81 170 117 101
155 129 62 57
146 112 70 65
The first entry on the main diagonal: 81
Read off the entry just right of 129.
A: 62
The third entry on the main diagonal is 70
The 5th entry in reading order is 155

Read these off the matrix that follows. Counting starts at 0.
1) Give the entry in the top-left corner.
2) Give the entry at row 1, column 0.
3) Give the bottom-left entry.
4) Give the entry at row 2, column 2.
5) Give the entry in row 0 and column 2.
6) Give the bottom entry of the column that holds the smallest entry.
7) Give the entry just right of the smallest entry.
8) Give the entry in the top-right corner.
86 98 129 64 97 122 139 106 119 30
110 84 35 70 78 85 100 55 120 109
112 71 100 102 145 52 135 82 139 68
84 44 100 86 116 85 84 116 105 143
55 108 84 102 100 159 96 42 151 120
98 71 77 80 84 67 88 95 138 105
100 135 69 147 123 94 110 84 143 105
78 125 113 144 78 98 86 90 158 45
110 61 77 19 97 94 116 84 134 158
116 111 82 90 27 82 70 66 100 68
63 122 126 93 84 144 100 149 119 56
128 132 84 77 68 73 96 100 126 56
92 169 53 74 152 128 76 111 108 79
1) 86
2) 110
3) 92
4) 100
5) 129
6) 74
7) 97
8) 30

A = 113 72 70 42 53 133 60 69 33 121 154 129 100
The entry just right of the largest entry is 129
The entry just left of the centre entry: 133
Give the entry just left of the smallest entry.
A: 69

112 142 131 86
93 103 116 101
111 108 123 90
32 90 67 154
100 128 117 102
89 89 110 140
115 87 109 57
81 102 69 125
129 125 105 80
119 123 114 77
93 84 84 76
Counting starts at 0.
Give the entry at row 0, column 1.
A: 142
Give the entry just right of 116.
A: 101
Give the entry just right of the smallest entry.
A: 90
The top entry of the column that holds the smallest entry is 112
The entry just left of the largest entry: 67
The entry directly below 109: 69
The entry in row 1 and column 2 -> 116
The entry in row 2 and column 2: 123
Give the entry in the top-right corner.
A: 86
The entry in row 2 and column 1 is 108
Give the entry in row 0 and column 2.
A: 131
The entry in row 2 and column 0: 111
Give the entry in the bottom-left corner.
A: 93

data = 66 14 123 158 94 177 72
The entry just left of the largest entry -> 94
The 1st entry from the left is 66
Find the second entry from the end.
A: 177

Questions about the matrix below. Counting starts at 0.
1) What is the top entry of the column that holds the smallest entry?
2) What is the entry in the top-left corner?
3) What is the bottom-left entry?
4) What is the entry in row 0 and column 1?
5) What is the entry at row 2, column 0?
6) What is the top-right entry?
7) What is the bottom entry of the column that holds the largest entry?
8) What is the entry in row 2 and column 2?
96 87 148 127 130 80 78 151 47 141 62 36
64 29 139 153 14 143 71 142 94 141 51 69
134 58 28 145 90 99 79 138 70 87 165 30
129 16 38 145 134 137 57 118 126 109 109 67
149 159 101 63 116 68 159 69 136 94 146 84
86 75 80 54 138 77 114 85 74 170 142 132
139 72 78 26 184 73 144 92 124 125 23 113
64 110 21 52 154 61 97 136 97 87 60 116
121 44 103 83 81 106 107 84 125 98 110 110
1) 130
2) 96
3) 121
4) 87
5) 134
6) 36
7) 81
8) 28

x =
113 40 113 94 151 34 85 123 94 133
94 111 45 81 81 134 85 118 99 67
106 34 95 89 142 50 78 107 88 118
96 123 58 76 88 142 86 136 101 75
97 46 68 102 94 76 74 53 85 86
87 104 48 80 74 142 82 114 92 60
91 89 58 112 46 119 76 31 89 61
103 160 126 126 37 127 99 89 110 93
101 94 125 138 46 88 82 21 92 96
93 171 77 104 27 173 91 95 106 61
93 101 104 126 44 102 89 54 93 80
112 63 155 125 110 36 91 86 95 137
94 143 61 88 57 162 83 104 101 65
95 122 50 87 69 142 84 103 100 66
114 33 134 107 145 20 85 103 92 141
Counting starts at 0.
The entry at row 0, column 1: 40
The entry at row 2, column 0: 106
What is the bottom-left entry? 114
The entry at row 0, column 0: 113
The entry just right of 155 -> 125
The entry in the bottom-right corner: 141
What is the entry in row 1 and column 1? 111
What is the entry in the top-right corner? 133
What is the smallest entry? 20
The entry directly below the largest entry: 102
The entry at row 1, column 0: 94
The entry in row 2 and column 1 is 34
What is the entry at row 0, column 2? 113
What is the entry directly below 143? 122
What is the entry just left of the smallest entry? 145

142 167 156 142 23 66 101 100 46
46 133 168 46 163 32 57 100 103
170 61 35 170 100 104 55 105 169
101 103 47 101 123 168 165 41 48
46 139 167 46 158 26 63 101 100
The fourth entry in reading order is 142
What is the entry just left of the centre entry?
Answer: 170
The third entry, reading row by row is 156
The bottom entry of the column that holds the smallest entry -> 158
The entry in the bottom-left corner is 46
What is the entry directly below the smallest entry?
Answer: 163
What is the entry just right of the smallest entry?
Answer: 66
The first entry in reading order is 142
The second entry on the diagonal from the top-right corner: 100
What is the second entry in reading order?
Answer: 167
What is the entry directly below the centre entry?
Answer: 123
What is the entry just right of 104?
Answer: 55
What is the entry just left of 47?
Answer: 103

Read these off the row that follows.
1) Find the entry just left of 173.
2) Find the entry just left of 34.
3) Find the entry just right of 109.
46 145 173 109 34 87
1) 145
2) 109
3) 34

84 117 43 96 84 59 118 74 124 100 125
134 94 99 136 138 116 92 122 98 146 111
135 74 110 122 95 82 72 146 88 94 91
83 103 93 84 83 59 72 116 75 69 99
87 101 79 82 146 155 126 74 87 69 91
97 88 97 115 109 168 118 121 84 79 135
133 93 40 133 126 122 118 116 115 91 126
135 109 124 105 73 124 132 107 108 130 91
83 115 105 133 138 101 107 123 127 156 124
121 111 95 87 123 114 142 65 83 157 130
105 80 118 82 73 83 131 65 75 126 108
93 74 40 112 139 96 82 111 87 124 101
Rows and columns are numbered from 0.
Give the entry in row 0 and column 2.
A: 43
The entry in the top-right corner is 125
The entry just left of the largest entry is 109
The bottom-left entry: 93
The bottom-right entry: 101
Give the entry just right of the largest entry.
A: 118
Give the entry at row 2, column 0.
A: 135
Give the entry just right of 98.
A: 146
The entry at row 1, column 0: 134
The entry directly above 127: 108
Give the entry directly above 136.
A: 96
Give the top-left entry.
A: 84
Give the entry just right of 155.
A: 126
The entry directly above the largest entry is 155
Give the entry directly above 92.
A: 118
Give the entry directly below the largest entry.
A: 122
Give the entry directly below 110.
A: 93

B =
array([[ 79,  51,  83, 161,  68, 114,  49, 171,  68,  59,  83],
       [ 69,  55,  80, 162,  58, 109,  50, 173,  49,  46,  90],
       [100,  73,  86, 140,  86, 115,  79, 151,  88,  78,  84],
       [101,  86,  85, 130,  87, 110,  94, 142,  83,  77,  90],
       [100,  94,  91, 116,  92, 105,  98, 123,  88,  85,  96],
       [ 66,  39,  85, 170,  59, 113,  30, 177,  61,  54,  83],
       [ 91,  74,  83, 143,  77, 111,  78, 156,  70,  65,  89],
       [104,  82,  92, 125,  95, 111,  87, 132, 100,  91,  87],
       [104,  89,  99, 110, 101, 106,  91, 112, 108, 102,  92],
       [ 90,  63,  84, 151,  77, 115,  66, 163,  77,  68,  83],
       [ 84,  65,  80, 154,  69, 112,  67, 167,  61,  56,  88]])
The 5th entry, reading row by row -> 68
The top entry of the column that holds the largest entry: 171
The fourth entry, reading row by row is 161
The 3rd smallest entry is 46
The smallest entry: 30
The entry just right of the smallest entry -> 177
The bottom-left entry is 84
Report the 2nd entry on the main diagonal.
Answer: 55
The centre entry -> 113
Report the entry in the bottom-right corner.
Answer: 88
The top-right entry is 83
Report the entry directly below the centre entry.
Answer: 111
The entry directly below the smallest entry: 78
The second smallest entry: 39
The entry directly below the largest entry is 156
Report the 3rd entry in reading order.
Answer: 83
The fourth entry from the end, reading row by row -> 167
Report the second entry, reading row by row.
Answer: 51
The smallest entry in the last row is 56
Report the 1st entry in reading order.
Answer: 79
Report the entry directly above 125.
Answer: 143
The entry directly above 105 is 110
The third entry on the main diagonal: 86
The entry directly above 30 -> 98
Report the top entry of the column that holds the smallest entry.
Answer: 49
The entry directly above 109 -> 114
Report the bottom entry of the column that holds the smallest entry.
Answer: 67
The largest entry in the last column: 96
Report the entry directly above the centre entry.
Answer: 105
Report the third entry on the diagonal from the top-right corner.
Answer: 88
